Here is a tiny trained network, its code and every weight. The questions are about switching its units off for an input and a class, where a switched-off unit gives its printed mean instead of its output.

import numpy as np


def w(rows, s, z=0):
    codes = np.array(rows[::2]) - 128.0
    scale = np.full(codes.shape[1], s)
    scale[-1] = z or s
    return codes * scale


def f(y):
    return y / 2 * (1 + np.tanh(0.7978845608 * (y + 0.044715 * y**3)))


def log_softmax(a):
    a = a - a.max(-1, keepdims=True)
    return a - np.log(np.exp(a).sum(-1, keepdims=True))


def net(x, mask):
    res = np.array(x, float).reshape(1, 3) / 4 @ E
    y = f(res @ A[0][:, :-1].T + A[0][:, -1])
    res = res + np.where(mask, y, B[0][:, -1]) @ B[0][:, :-1]
    return log_softmax(res[-1] @ U[:, :-1].T + U[:, -1])


A, B = {}, {}
E = w([
[134,216,141,126,143,196,161,77],'x0',
[125,178,113,131,144,181,94,244],'x1',
[135,72,128,124,125,223,69,95],'x2',
],0.011)
A[0] = w([
[124,57,122,124,128,231,77,90,131],'neuron 0',
[108,87,133,113,125,119,153,53,102],'neuron 1',
[118,181,118,125,134,62,137,131,177],'neuron 2',
[104,130,131,130,108,139,119,127,248],'neuron 3',
[130,163,121,128,133,127,125,182,93],'neuron 4',
[124,60,135,136,124,93,121,182,77],'neuron 5',
[108,61,110,107,116,108,91,151,123],'neuron 6',
[130,163,134,138,126,91,161,132,83],'neuron 7',
[133,128,136,126,122,148,145,147,100],'neuron 8',
[126,70,129,133,121,202,111,117,63],'neuron 9',
[131,40,130,142,130,98,107,184,126],'neuron 10',
[111,161,121,132,128,182,104,225,123],'neuron 11',
[129,134,121,132,125,171,94,170,111],'neuron 12',
[131,99,119,147,124,88,126,13,97],'neuron 13',
[154,104,123,135,148,131,142,139,228],'neuron 14',
[134,123,128,128,129,170,122,172,88],'neuron 15',
[120,249,130,130,126,214,148,53,91],'neuron 16',
[122,180,125,123,116,55,149,148,63],'neuron 17',
],0.022,0.015)
B[0] = w([
[37,110,155,252,114,131,140,191,253],'neuron 0',
[151,85,185,43,88,104,160,104,194],'neuron 1',
[69,130,163,214,109,162,124,171,196],'neuron 2',
[141,252,122,75,104,248,83,200,213],'neuron 3',
[145,69,174,113,126,68,162,137,171],'neuron 4',
[139,132,61,126,148,54,133,59,176],'neuron 5',
[151,148,56,139,139,97,135,63,189],'neuron 6',
[82,66,117,189,141,63,130,147,153],'neuron 7',
[138,112,149,127,163,124,133,119,131],'neuron 8',
[63,52,107,198,168,55,192,164,183],'neuron 9',
[163,164,67,147,160,107,105,65,205],'neuron 10',
[174,95,223,22,122,124,144,112,236],'neuron 11',
[165,81,172,93,98,82,147,142,180],'neuron 12',
[210,96,222,29,151,95,147,152,218],'neuron 13',
[147,173,142,122,87,234,57,146,196],'neuron 14',
[148,95,166,99,144,84,172,122,161],'neuron 15',
[175,163,11,148,155,72,100,25,244],'neuron 16',
[70,69,121,207,148,85,189,173,170],'neuron 17',
],0.027,0.021)
U = w([
[219,112,246,58,126,92,178,136,121],'0',
[194,194,54,160,197,63,114,33,127],'1',
[80,106,166,234,147,100,184,211,179],'2',
[157,251,162,106,76,253,48,185,254],'3',
[97,136,93,26,155,211,185,129,89],'4',
[71,131,109,55,125,224,182,131,85],'5',
[41,100,127,65,164,151,58,146,80],'6',
[36,78,104,77,129,200,142,141,90],'7',
],0.008)

Each question gives the input, the list of numbers given to net, and the class t.
The units are the neurons (one row each of A and B). Each row of codes is followed by its name. A weight is (code - 128) times the scale printed after its matrix; where a second scale follows, it is the last column's (A, B and U).
mask holds one flag per neuron, in row order. A switched-off neuron (its flag False) gives its mean, the last column of its row in B, instead of its output. The means were averaged over made-up inputs and are rounded, as every weight is.
A unit's drop is (log p(t) with every unit on - log p(t) with that unit switched off) / (log p(t) with every unit on - log p(t) with every unit switched off).
The circuit of an input: a set's keep is (log p(t) with only the set's units on - log p(t) with every unit switched off) / (log p(t) with every unit on - log p(t) with every unit switched off). Starting from the 12 units with the biggest drops (on a tie, the unit counted first), units are removed one at a time, each time the one whose removal leaves the highest keep (on an exact tie, the one counted first), for as long as the keep stays at least 0.8.
circuit, biggest first: the units of the circuit, biggest drop first
unit that matters most: the unit with the biggest drop
top k neurons: the k neurons with the biggest drops, biggest first
drop of u: that unit's drop, to one decimal
input [8,-4,8], class 1: circuit, biggest first => neuron 16
input [5,-5,6], class 2: top 2 neurons => neuron 0; neuron 11
input [0,-1,-3], class 3: top 2 neurons => neuron 0; neuron 9
input [7,-6,-1], class 1: top 2 neurons => neuron 16; neuron 11
input [-3,0,-3], class 3: top 2 neurons => neuron 16; neuron 0
input [4,0,5], class 2: top 2 neurons => neuron 0; neuron 10
input [-3,-3,0], class 3: top 2 neurons => neuron 16; neuron 11
input [7,5,-7], class 1: top 2 neurons => neuron 16; neuron 0
input [-5,2,-6], class 2: top 3 neurons => neuron 16; neuron 2; neuron 17
input [-7,-7,8], class 2: top 2 neurons => neuron 0; neuron 9
input [7,5,-6], class 1: top 2 neurons => neuron 16; neuron 0
input [-5,3,7], class 2: top 2 neurons => neuron 0; neuron 16
input [0,1,-4], class 2: drop of neuron 17 => 0.5
input [5,-3,-1], class 1: drop of neuron 16 => 1.7
input [2,-1,-2], class 3: drop of neuron 0 => 0.0
input [-4,5,8], class 2: drop of neuron 0 => 3.1
input [-2,0,-2], class 3: unit that matters most => neuron 16
